In the rows, zero is written as 128.
Here are made-up nodes, facts about them, and rows of numbers that follow some of those facts. Name the node behind each unnamed row.

Some nodes and their rows:
[126 117 122 123 116 129 114 132 123 124 117 140 132 129 125 127 118 141
 138 115 117 128 121 120 136 123 138 120 125 119 133 118 141 123 123 129
 140 117 126 113 137 123 119 119 120 125 122 124 128 121 136 142] -> k_211
[166 138 137 150 121  97 130 112 161 109  90 135  80 121 104 153 115 185
 133 120 120 127 115 138 104 159 113 128 135 113 158 121 119 128 161 150
 146 112 159 127 101 129 109 138 158 125 170 140 155 135 131 143] -> k_753
[128 138 123 123 112 135 123 126 114 117 113 142 115 127 136 120 122 132
 137  99 131 112 129 113 130 129 122 125 112 110 121 146 127 108 104 133
 136 118 157 112 121 102 119 112 111 118 139 139 119 118 152 129] -> k_578
[130 140 123 122 128 137 138 127 106 128 118 138 132 137 142 130 111 122
 137 121 147 118 133 131 128 121 126 136  96 113 119 145 127 121  94 122
 117 121 150 123 120 107 129 128 134 114 139 150 126 120 142 129] -> k_717
[109 102  97 132 138 118 152 146 125 157 134 117 124  82 135 123 121 121
 127 168 141  91 139 139 129 133 137 136 118 134 135 139 111 149 113 100
 110 134 133 156 137 158 172 160 149 153 139 159 144 137 107 110] -> k_302
[123 133 138 130 127 113 129 129 125 134 104 129 133 136 134 119 126 131
 129 134 125 140 118 152 115 134 137 141 111 121 148 121 129 145 144 121
 105 140 134 130 125 122 111 138 127 116 145 152 138 115 120 132] -> k_617
[ 97  88 103 105 162 142 142 130 119 150 181 108 153  98 134 114 141  71
 146 143 145 110 141  89 160  99 118 111 150 168  81 172 117 123  82 116
 135 133  89 144 160 134 182 145 119 169 106 108 101 152 132 106] -> k_844
[113 131 137 130 118 111 128 134 123 129 103 124 129 132 134 111 134 127
 125 125 118 136 116 153 116 133 135 140 111 119 147 120 129 138 154 128
 106 147 135 124 127 118 106 127 110 108 148 150 126 108 123 136] -> k_414
[ 45 171 120 127  99  97 116 113  75 158 119 120 135 108 115 139 185 134
 120 114 101 116 126 135  95 160 128 222 122 102 180 152 110 157 152 146
  87 123 183 111 137 115  44 105 183 142 163 162 198 110  79 165] -> k_273
[ 86 102 125 117 119 124 143 155 120 164 112 118 141  87 143 105 143 108
 144 159 109 127 104 150 131 124 157 141  93 112 153 115 139 150 145 122
  91 138 109 118 157 128 161 124 108 146 141 143 149  97 102 120] -> k_396
[138 144 135 136 124 140 132 127 130 126 131 131 127 131 121 132 127 134
 113 129 133 121 137 130 129 128 125 126 135 126 130 124 126 122 128 121
 126 126 132 124 112 133 128 117 141 121 120 133 131 142 118 121] -> k_866
[137 143 130 137 114  96 155 121 135 104 105 158 116 125 114 165 114 126
 125 142 125 136  86 133 103 155 112 135 120 107 171 140 141 127 176 153
 119 110 168 138 130 138 120 145 132 122 169 143 151 114 111 148] -> k_53
[151 200 117 177 130 129  43 168 141 128 133  82  88 178 210 128 174 138
  63 118  88 158 166 155  74 222 158 194  88  80 132  20 137 165 155 144
 151 147 156 192 119 171 100 101  55 132  68  50 109  32 140 113] -> k_816
[121 130 144 128 113 113 117 129 136 125 100 143 130 135 127 111 132 132
 141 124 112 157 108 137 118 136 143 126 126 117 154 121 139 132 154 130
 115 136 131 116 127 105 103 122 109 127 139 139 143 113 128 131] -> k_938
[154 135 123 143 120 132 150 123 143 117 141 123 101 120 111 148 121 161
 105 142 141 108 142 140 118 133 115 131 139 127 128 122 107 125 131 128
 135 118 149 140 100 148 140 134 172 124 135 132 143 146 119 119] -> k_469
[154 193 115 168 131 134  44 172 141 137 127  81  93 173 210 141 165 145
  76 126  84 162 159 159  83 215 167 197  72  72 134   6 148 171 152 149
 152 129 141 182 131 175 113  95  67 135  67  44 122  26 138 125] -> k_681
[134 133 126 135 129 123 115 123 128 129 113 140 126 129 123 127 117 138
 133 119 125 118 135 118 130 137 129 119 136 128 137 132 131 126 119 119
 136 127 135 125 123 129 117 132 130 126 129 143 126 139 129 134] -> k_206
[200  99 182 128 152 128 160 139 177 115  65 145 138 163 139 101  64 130
 149 148 147 179  92 185 134 100 145  59  94 138 134  90 159 129 163 107
 106 165  72 123 108 107 168 160  76  76 151 157  89 124 151 112] -> k_310
[ 97  87 103 106 164 142 141 129 119 150 182 108 154  98 135 115 140  72
 144 144 145 108 142  89 159 100 118 110 152 169  82 173 117 125  84 117
 135 135  90 144 160 135 181 145 118 168 106 109 102 153 133 106] -> k_10
[127 136 144 131 125 114 138 123 126 127 101 130 133 142 126 122 122 137
 129 130 130 146 118 161 113 127 134 140 112 124 148 121 128 140 150 125
 103 141 135 124 118 115 103 134 135 105 151 158 137 121 120 139] -> k_793

Some facts about the nodes:
[k_828 k_311 k_53 k_595 k_104 k_883 k_663 k_481] Ψ k_227
[k_304 k_265 k_736 k_950 k_910 k_343 k_907] Ψ k_102
[k_835 k_572 k_952 k_84 k_171 k_431] Ψ k_412
[k_970 k_611 k_717 k_578 k_920 k_641 k_155 k_228] Ψ k_237
[k_483 k_291 k_312 k_778 k_940] Ψ k_739
[k_319 k_200 k_854] Ψ k_248
[k_385 k_988 k_966 k_735 k_132] Ψ k_969
[k_82 k_819 k_93 k_425 k_681] Ψ k_728
[k_308 k_302 k_309 k_528 k_206] Ψ k_292
[k_518 k_273 k_856] Ψ k_166
[k_700] Ψ k_892
[k_396 k_749] Ψ k_429
[k_51 k_245 k_535 k_364 k_525 k_963 k_865] Ψ k_60
[k_544 k_369 k_357 k_816] Ψ k_665
[k_269 k_852 k_622 k_6 k_310 k_720] Ψ k_249
[k_211 k_866] Ψ k_197
[k_609 k_305 k_874 k_638 k_512 k_109] Ψ k_831
[k_810 k_42 k_670 k_444 k_617] Ψ k_233
[k_793 k_196 k_938 k_160 k_489 k_771] Ψ k_50
[k_524 k_753 k_295] Ψ k_317
[k_167 k_372] Ψ k_9
[k_348] Ψ k_844
[k_563] Ψ k_573
[k_165] Ψ k_813
[k_993 k_763 k_279 k_19 k_469] Ψ k_714
[k_414 k_914] Ψ k_10
[k_111] Ψ k_994
[k_115] Ψ k_898
[k_584] Ψ k_628
k_304 ρ [k_665]
k_835 ρ [k_429]
k_311 ρ [k_227]
k_319 ρ [k_167]
k_291 ρ [k_907]
k_82 ρ [k_292]
k_396 ρ [k_308]
k_544 ρ [k_535]
k_535 ρ [k_197]
k_312 ρ [k_60]
k_966 ρ [k_425]
k_819 ρ [k_994]
k_53 ρ [k_248]
k_595 ρ [k_883]
k_305 ρ [k_844]
k_874 ρ [k_969]
k_104 ρ [k_228]
k_572 ρ [k_249]
k_369 ρ [k_412]
k_793 ρ [k_312]
k_525 ρ [k_312]
k_196 ρ [k_563]
k_528 ρ [k_233]
k_938 ρ [k_10]
k_950 ρ [k_50]
k_910 ρ [k_9]
k_753 ρ [k_292]
k_993 ρ [k_969]
k_852 ρ [k_102]
k_343 ρ [k_907]
k_763 ρ [k_308]
k_228 ρ [k_994]
k_372 ρ [k_10]
k_6 ρ [k_167]
k_444 ρ [k_237]
k_854 ρ [k_714]
k_663 ρ [k_844]
k_19 ρ [k_237]
k_414 ρ [k_102]
k_735 ρ [k_429]
k_489 ρ [k_535]
k_310 ρ [k_237]
k_171 ρ [k_952]
k_273 ρ [k_429]
k_295 ρ [k_248]
k_816 ρ [k_907]
k_720 ρ [k_9]
k_681 ρ [k_907]
k_617 ρ [k_317]
[k_828 k_82 k_578 k_228 k_414 k_111 k_357 k_425 k_295 k_816 k_856] τ c
[k_304 k_835 k_988 k_819 k_302 k_874 k_641 k_910 k_84 k_753 k_165 k_778 k_749 k_469] τ d
[k_265 k_611 k_308 k_700 k_396 k_51 k_211 k_966 k_309 k_104 k_572 k_524 k_963 k_348 k_993 k_160 k_852 k_200 k_622 k_865 k_907 k_93 k_512 k_854 k_940 k_735 k_171 k_431 k_681] τ b
[k_970 k_311 k_319 k_385 k_518 k_269 k_920 k_609 k_369 k_883 k_167 k_525 k_196 k_563 k_206 k_763 k_638 k_372 k_444 k_19 k_115 k_866 k_584 k_273 k_720 k_132 k_771 k_481] τ a
[k_483 k_717 k_312 k_595 k_305 k_810 k_793 k_343 k_663 k_109 k_617] τ f
[k_291 k_544 k_42 k_528 k_736 k_938 k_950 k_155 k_6 k_279 k_489 k_310 k_914] τ e
[k_245 k_535 k_364 k_53 k_952 k_670] τ g
π sarer <- k_828 k_245 k_920 k_793 k_883 k_343 k_763 k_228 k_115 k_310 k_898 k_197
π podak <- k_304 k_265 k_611 k_396 k_544 k_10 k_535 k_988 k_302 k_102 k_249 k_524 k_736 k_348 k_60 k_670 k_622 k_865 k_892 k_665 k_844 k_663 k_111 k_749 k_295 k_720 k_431 k_9
π mezu <- k_835 k_994 k_483 k_573 k_700 k_248 k_874 k_813 k_969 k_155 k_227 k_444 k_628 k_50 k_109 k_914 k_469 k_425 k_816 k_771 k_681
π bonam <- k_970 k_291 k_82 k_312 k_966 k_305 k_104 k_831 k_369 k_952 k_910 k_753 k_563 k_412 k_6 k_512 k_237 k_940 k_292 k_19 k_357 k_584 k_132
π sugem <- k_311 k_233 k_578 k_211 k_53 k_167 k_714 k_938 k_206 k_638 k_93 k_489 k_166 k_856
π plitrul <- k_319 k_385 k_308 k_518 k_717 k_51 k_269 k_364 k_819 k_595 k_309 k_42 k_572 k_739 k_641 k_525 k_196 k_528 k_963 k_950 k_84 k_852 k_372 k_907 k_279 k_854 k_414 k_735 k_171 k_273 k_317 k_617 k_481
π kemik <- k_429 k_609 k_810 k_165 k_993 k_778 k_160 k_200 k_866 k_728

Rows to name:
No name comes twice in this set of rows, the named rows included.
[ 90  84  99 133 175 153 143 146 117 141 182  92 133 113 154  85 153  79
 176 149 124 129 159  67 162  83 138 112 183 170  71 170 127 140 100 121
 128 132  80 172 139 156 172 144 134 142 114 104  78 149 122 124] -> k_102
[142 152 149 129  93 117 138 118 134  90  97 165 114 134  99 164 124 143
 127 110 103 145  73 122 118 143 113 122 122  93 171 122 160 105 191 179
 139  96 152  93 132 123 102 102 115 104 158 113 144 107 119 162] -> k_104
[ 91  92 112 103 113 128 119 148 119 172 136 125 165  86 129 110 125 110
 116 151 129 102 120 153 145 121 153 124  98 131 138 114 123 137 102  90
 112 147 107 111 168 128 164 131 106 168 101 141 152 122 119  97] -> k_865
[136 126 105 127 131 143 113 121 117 117 146 150 142 137 114 130 102 130
 125 111 142  99 157  89 151 111 122 100 160 146 105 151 127 108  77 103
 155 117 134 129 123 138 123 131 140 125  97 138 106 168 142 128] -> k_167
[142 155 129 122 137 140 138 121 105 130 109 133 128 142 138 142 107 132
 132 114 151 111 140 132 128 123 118 138  95 112 123 140 127 123  97 121
 118 118 147 120 111 112 125 128 145 102 142 157 124 129 138 138] -> k_920
[104 104 110 151 144 112 160 155 130 157 113 101 101  85 146 104 141 129
 155 176 119 118 130 140 118 134 151 148 125 125 149 129 121 168 151 116
  93 139 128 171 124 162 164 157 156 136 167 162 142 118  91 128] -> k_304
[136 132 137 126 105 152 134 131 127 118 141 131 126 131 119 133 135 141
 113 128 123 130 126 133 133 114 133 126 127 118 124 107 131 115 136 138
 132 117 125 108 122 129 130  97 135 117 112 106 134 124 124 125] -> k_700
[134 113 115 120 125 105 125 119 133 139 128 134 145 127 117 138  97 144
 105 140 153 113 134 163 122 134 130 129 112 143 135 124 105 137 102  94
 125 143 140 137 131 126 122 161 147 144 120 152 151 145 139 112] -> k_364
[152 126 148 130 145 115 111 100 159 108 128 122 105 136 115 141 142 147
 148  99 117 153 119  99 125 136 103 111 163 142 113 140 127 113 144 164
 166 119 116 118 124 107 112 122 124 143 141  93 119 141 155 139] -> k_831
[ 84 109 125 123 116 118 139 154 121 154 117 118 136  92 142  91 152 101
 131 152 114 123 111 148 125 131 149 137 108 118 151 129 129 144 150 118
  90 154 124 131 145 127 148 127  95 142 143 153 137 101 103 110] -> k_295
[132 115 136 122 156 111 120 110 144 125 128 113 121 124 126 130 140 119
 155 114 123 145 117 105 132 132 110 120 144 146 115 148 127 127 135 152
 148 126 108 126 140 114 131 137 115 149 142 106 114 133 146 136] -> k_166
[117 132 142 126 120 119 127 131 122 131 107 135 143 142 138 112 128 121
 134 133 122 154 116 151 118 128 145 138 110 121 147 117 136 142 145 121
 102 143 128 124 131 112 105 129 113 115 136 144 137 110 122 130] -> k_528
[ 94 110 109 106 119 152 146 154  99 160 128 126 137  91 150 114 131 101
 147 144 133 101 124 124 147 112 146 138  83 105 124 136 135 128  93 118
 105 120 126 111 151 116 177 116 116 144 130 139 136 102 124 116] -> k_611

Now the same nodes, written a new way:
Some rows with their names:
[128 124 126 131 136 115 114 133 119 118 142 135 114 146 126 121 123 127
 129 141 123 119 136 131 131 122 136 117 121 128] -> k_469
[160 112 137 183 123 137 138 138 138 130 212 123 179 107 162 155 142 139
 132 104 129 149 134 114 124 128 120 119 135 133] -> k_535
[118 123 142 128 125 120 133 139 122 142 147 142 117 144 122 121 115 120
 145 131 124 136 135 132 133 131 130 139 132 126] -> k_249
[141 125 140 148 131 150 141 124 132 128 150 118 128 118 157 139 141 131
 124 115 127 124 126 137 142 131 118 144 138 128] -> k_396
[119 137 113 119 130 120 127 133 115 132 126 133 122 130 110 118 113 119
 139  98 127 148 133 128 134 113 134 132 132 127] -> k_292
[116 122  97 110 131 122 117 127 128 122  96 136 129 120 120 114 118 130
 111 106 131 128 129 124 130 123 132 118 115 128] -> k_308
[122 119 133 133 136 130 115 136 127 132 140 130 115 140 125 121 123 127
 136 144 127 107 135 133 125 137 129 131 121 123] -> k_431
[151 114  85 136 124 149 128 126 143 118 142 142 177  88 143 132 141 132
 101  66 137 125 109 114 134 121 124 134 133 136] -> k_525
[143 126 170 132 141 145 151 118 146 124 149 121 111 131 140 133 136 140
 116 142 121 126 140 156 149 120 119 127 130 135] -> k_304
[139 135 111 138 137 147 130 120 128 116 133 112 134 105 134 133 139 131
 117  91 130 133 127 135 140 116 123 132 134 130] -> k_966
[134 143 137 129 126 114 124 130 137 132  96 109 125 139 105 152 127 125
 136 193 132 136 150 114 108 135 147 136 117 132] -> k_483
[123 122 119 125 136 131 114 133 133 129 125 130 129 139 103 113 127 126
 136 140 131  99 129 124 120 127 128 128 123 122] -> k_771
[125 128  39 115 128 153 186 121 163  94 170 121 150  96 153 120 150 139
  95 119 121 160 125 141  98 116 126 156 126 131] -> k_735
[144 124 142 141 132 157 143 124 143 131 153 123 141 117 142 135 143 132
 126 119 130 109 120 135 131 130 115 142 139 127] -> k_720
[134 131 138 131 131 111 122 132 130 126 137 128 131 146 115 133 124 128
 137 163 126 128 139 121 114 122 140 112 121 130] -> k_425
[114 137 150 114 128 154 126 128 102 161 196 110 100 141 153 140 125 115
 180 134 126  87 116 136  96 153 117 107 109 121] -> k_920
[121 134 105 118 137 131 110 130 127 128 119 126 133 127  99 113 122 124
 135 114 132 109 127 126 117 119 130 122 123 121] -> k_563
[143 127 111 123 129 133 141 116 133 112 124 135 143 106 156 135 132 136
  97  86 127 148 122 131 147 111 127 120 130 139] -> k_819
[131 106 113 148 130 127 101 149 120 127 172 146 132 130 132 125 127 124
 135 129 129 102 131 123 124 144 136 133 119 127] -> k_865
[123 113 139 122 113 104 140 120 121 131 119 123 110 173 157 149 138 124
 150 190 124 122 119  97 113 134 128 104 108 131] -> k_578

Rows to name:
No name comes twice in this set of rows, the named rows included.
[157 156 129 141 128 145 148 115 145 125 106  92 150 101 132 173 142 130
 119 135 135 161 144 121 123 119 138 145 132 139] -> k_312
[122 132 162 124 131 150 121 140 123 160 189 133 122 131 128 124 115 123
 159 138 127  93 129 150 105 153 124 125 123 120] -> k_115
[132 138 138 127 121 113 127 130 140 132  88 115 125 139 107 152 127 126
 134 195 132 138 147 112 110 137 146 135 116 133] -> k_810
[130 145 140 133 108 113  96 118  99  80 138 102  94  81  71 120 183 132
 116 109 128 144  88 157 142 141 111 121 153 148] -> k_291
[158 154 188 149 124 162 157 126 143 158 177 102 138 104 158 182 135 131
 143 158 130 141 145 145 111 153 132 146 131 138] -> k_793
[134 127 143 149 121 131 138 118 143 121  71 128 157 137 171 124 141 139
  97 166 127 108 103 122 124 139 118 148 157 109] -> k_311
[133 130 154 131 125 113 126 134 129 136 151 135 128 149 124 135 120 127
 142 169 124 128 137 127 110 132 137 113 122 130] -> k_111
[133 141 124 122 131 112 117 129 125 125 135 127 134 136 106 131 119 127
 134 138 127 137 139 123 110 115 143 103 119 131] -> k_357
[160 136 173 147 143 156  98 112 117 149  69 117 150 105 135 147 123 128
 122  43 144 104 120 115 181 110 115 117 143 128] -> k_19
[150 169 162 155 120 133 143 115 135 130  77  93 154 119 164 170 135 136
 111 192 129 148 131 128 103 144 140 147 150 120] -> k_663
[158 130 223 159 142 175 105 124 107 177 136 124 127 106 173 160 115 127
 139  59 137  92 128 144 180 145 111 125 139 127] -> k_310
[122 123 106 106 130 111 116 128 124 117 112 147 125 127 125 116 116 131
 110 113 127 132 130 127 132 119 139 106 114 134] -> k_84
[144 168 243 128 100 122 129 118 128 122 171  85  77  92  69 163 175 138
 139 206 125 156 121 181 115 173 117 123 141 159] -> k_343
[140 121 126 145 133 145 140 121 137 119 127 120 134 117 149 136 143 133
 114 115 129 128 126 131 144 124 119 143 137 129] -> k_993

Now the same nodes, written a new way:
Named rows:
[131 151 118 137 142 134 130 104 125 106 137 163 167 137 117 132 141 123
 149 123 149 137 139 104 118 102 132 119 144 120 141 156 143 123 135 145
 135 127 131 136 154 125 127 122] -> k_736
[129 157 139 116 119 123 146 115 130 145 161 162 105 128 134 155 142 138
 135 133 140 115 118 150 110 126 139 109 144 123 139 115 143 150 135 153
 134 116 136 140 113 126 108 140] -> k_828
[138 117 120 126 129 104 128 146 125 133 116 116 103 125 129 122 107 133
 120 117 107 124 137 123 146 128 127 141 123 137 116 111 116 143 122 120
 134 148 127 118 136 121 128 146] -> k_854
[123 129 149 142 126 135 145 113 130 145 145 117 151 108 102 146 162 106
 128 134 149 124 133 134 122 121 132 128 122 120 155 150 128 128 131 124
 127 108 125 151 125 136 122 132] -> k_206
[187 115 129 125 129 102 116 162 107 169  61   8 169 175 156 141  57 168
 104 151 130 140 163 125 139  91 167 152 104 125 114 147  95 117 119 124
 155 174 127 146 124 119 125 167] -> k_835
[116 135 122 123 136 147 142 105 121 126 121 141 166 131 127 133 157 132
 137 133 146 130 123 116 111 121 125 125 132 123 149 124 142 109 140 118
 134 125 131 133 138 123 132 113] -> k_749
[155 136 137 132 121  99 131 131 119 109 105 116 121 118 101 136 115  98
 112 105 129 122 160 116 163  98 113 147 138 143 137 154 102 146 120 127
 143 134 112 134 148 119 133 174] -> k_938
[135 110 131 135 129 105 121 146 134 131 120 100 103 128 124 111 103 127
 113 118 112 138 141 123 146 131 132 142 119 130 119 115 106 137 114 107
 128 148 121 123 130 126 127 139] -> k_196
[115 125 158 117 128 137 118 120 139 142 148 116 135 117 127 134 143 118
 117 133 120 129 135 160 109 137 147 125 106 136 138 128 135 123 131 118
 118 121 120 141  89 117 131 121] -> k_245
[114 126 158 121 135 127 119 118 136 146 141 129 138 126 135 130 144 117
 118 137 118 128 133 155 113 141 148 122 105 130 133 114 138 120 133 110
 118 129 121 129 100 119 127 112] -> k_364
[136 108 130 133 121 112 122 151 135 125 127  87  97 121 116 113  98 129
 111 111 112 139 144 128 145 127 131 145 121 135 123 131 100 140 111 113
 130 142 119 134 120 126 130 152] -> k_763
[127 135 140 132 128 133 149 110 122 146 142 130 154 103 104 156 167 112
 134 132 143 112 130 133 122 116 128 129 123 128 154 146 136 136 138 136
 133 110 131 147 131 129 124 138] -> k_93
[129 140 133 130 130 129 120 113 134 123 143 145 142 132 126 134 139 119
 132 132 142 134 131 133 117 123 136 114 133 121 132 138 139 120 131 133
 127 121 130 134 122 127 127 119] -> k_483
[123 129 150 142 127 135 144 113 131 145 146 116 153 107 101 147 162 107
 129 134 149 125 134 134 122 118 133 129 121 121 155 150 127 129 131 123
 127 109 126 151 124 136 123 133] -> k_638
[129 140 133 129 131 128 119 113 133 124 144 145 144 131 126 134 138 119
 132 132 142 133 132 132 117 122 138 115 132 121 133 138 139 121 131 134
 127 122 130 134 122 126 128 119] -> k_109
[123 129 123 120 134 127 126 122 134 143 149 145 128 127 138 134 139 134
 138 135 120 125 125 141 108 134 144 114 118 124 123 116 149 131 134 133
 125 132 137 125 114 123 118 113] -> k_512
[119 148 127 128 145 134 128 108 111 125 135 167 162 126 129 141 146 142
 137 137 146 120 111 119 121 128 129 124 143 129 140 130 143 117 139 139
 135 123 136 137 152 119 142 121] -> k_111
[123 126 130 130 118 146 133 137 134 130 136 126 128 123 132 139 139 116
 137 133 132 121 116 149 113 138 122 112 114 124 120 161 132 122 130 152
 116 104 131 129 105 151 120 120] -> k_898
[126 131 141 141 122 142 151 125 122 132 124 125 153 112 112 152 160 101
 135 132 147 113 120 137 125 126 112 124 116 124 143 171 124 120 133 144
 123  99 128 140 129 153 123 132] -> k_233
[118 130 129 132 127 148 136 131 125 124 123 139 145 131 136 134 142 123
 139 136 138 124 110 136 114 140 117 115 121 121 125 152 134 110 132 142
 119 110 130 126 124 149 127 112] -> k_628

Name these rows:
No name comes twice in this set of rows, the named rows included.
[142 110 115 123 125 103 132 146 129 128 108 104 102 129 126 116 106 125
 117 110 107 132 147 121 144 124 124 141 118 134 120 113 110 137 119 108
 137 154 123 116 131 123 124 148] -> k_819
[143 138 120 126 135 105 120 133 111  92  90 134 129 141 124 113  95 126
 112 106 126 137 147  99 158 111 113 146 150 142 129 136 105 122 119 113
 147 154 113 123 163 110 146 159] -> k_544
[184 111 144 138 130  92 107 172 113 181  78   5 151 178 160 136  46 162
  97 159 126 142 160 137 144 105 179 146  99 117 103 147  90 123 110 120
 147 175 125 144 117 130 115 163] -> k_273
[142 123 116 125 135  93 111 151 123 123 120 132  95 130 135 118  89 143
 118 115 103 125 132 124 150 132 131 139 130 140 105 113 115 144 118 129
 136 155 130 116 140 116 134 149] -> k_82
[129 124 117 128 139 119 133 135 107 114  96 123 135 129 122 117 110 147
 119 115 124 130 129  99 148 123 114 154 139 141 135 117 109 123 124 109
 143 149 124 128 165 114 149 148] -> k_396
[117 119 115 133 122 151 116 131 128 160 162 118 117 128 147 117 133 124
 126 156 139 134 115 140 119 150 143 106 144 112 116 124 153 121 126 108
 122 122 129 121 105 139 122 104] -> k_970
[110 135 149 118 139 139 120 116 116 109  96 148 175 132 138 134 148 122
 119 134 136 122 111 139 119 145 115 128 113 138 139 135 127  83 138 119
 124 119 121 127 127 125 154 111] -> k_60
[120 116 143 125 144 111 119 139 111 111  87 108 137 132 125 105 102 139
  96 111 114 140 139 113 151 134 122 162 124 149 139 115  95 108 117  80
 139 160 107 132 149 104 160 149] -> k_535
[133 132 153 135 116 112 168 134 120 140 113 104 101 123 109 134 126 123
 109 116 134 125 140 119 150 117 118 150 141 132 157 119  95 150 119 104
 142 134 111 144 145 128 114 173] -> k_53
[147 117 118 129 129  87 110 155 131 113 115 117  90 139 132 106  79 127
 110 106 109 142 147 124 150 128 131 135 128 134 106 124 104 133 109 112
 136 160 119 116 131 121 129 151] -> k_312
[156 134 134 133 120  94 132 135 118 108 103 114 119 118 100 134 109  98
 110 101 126 124 162 114 165  98 113 149 137 144 136 157  98 145 117 123
 145 140 111 135 150 119 133 181] -> k_489

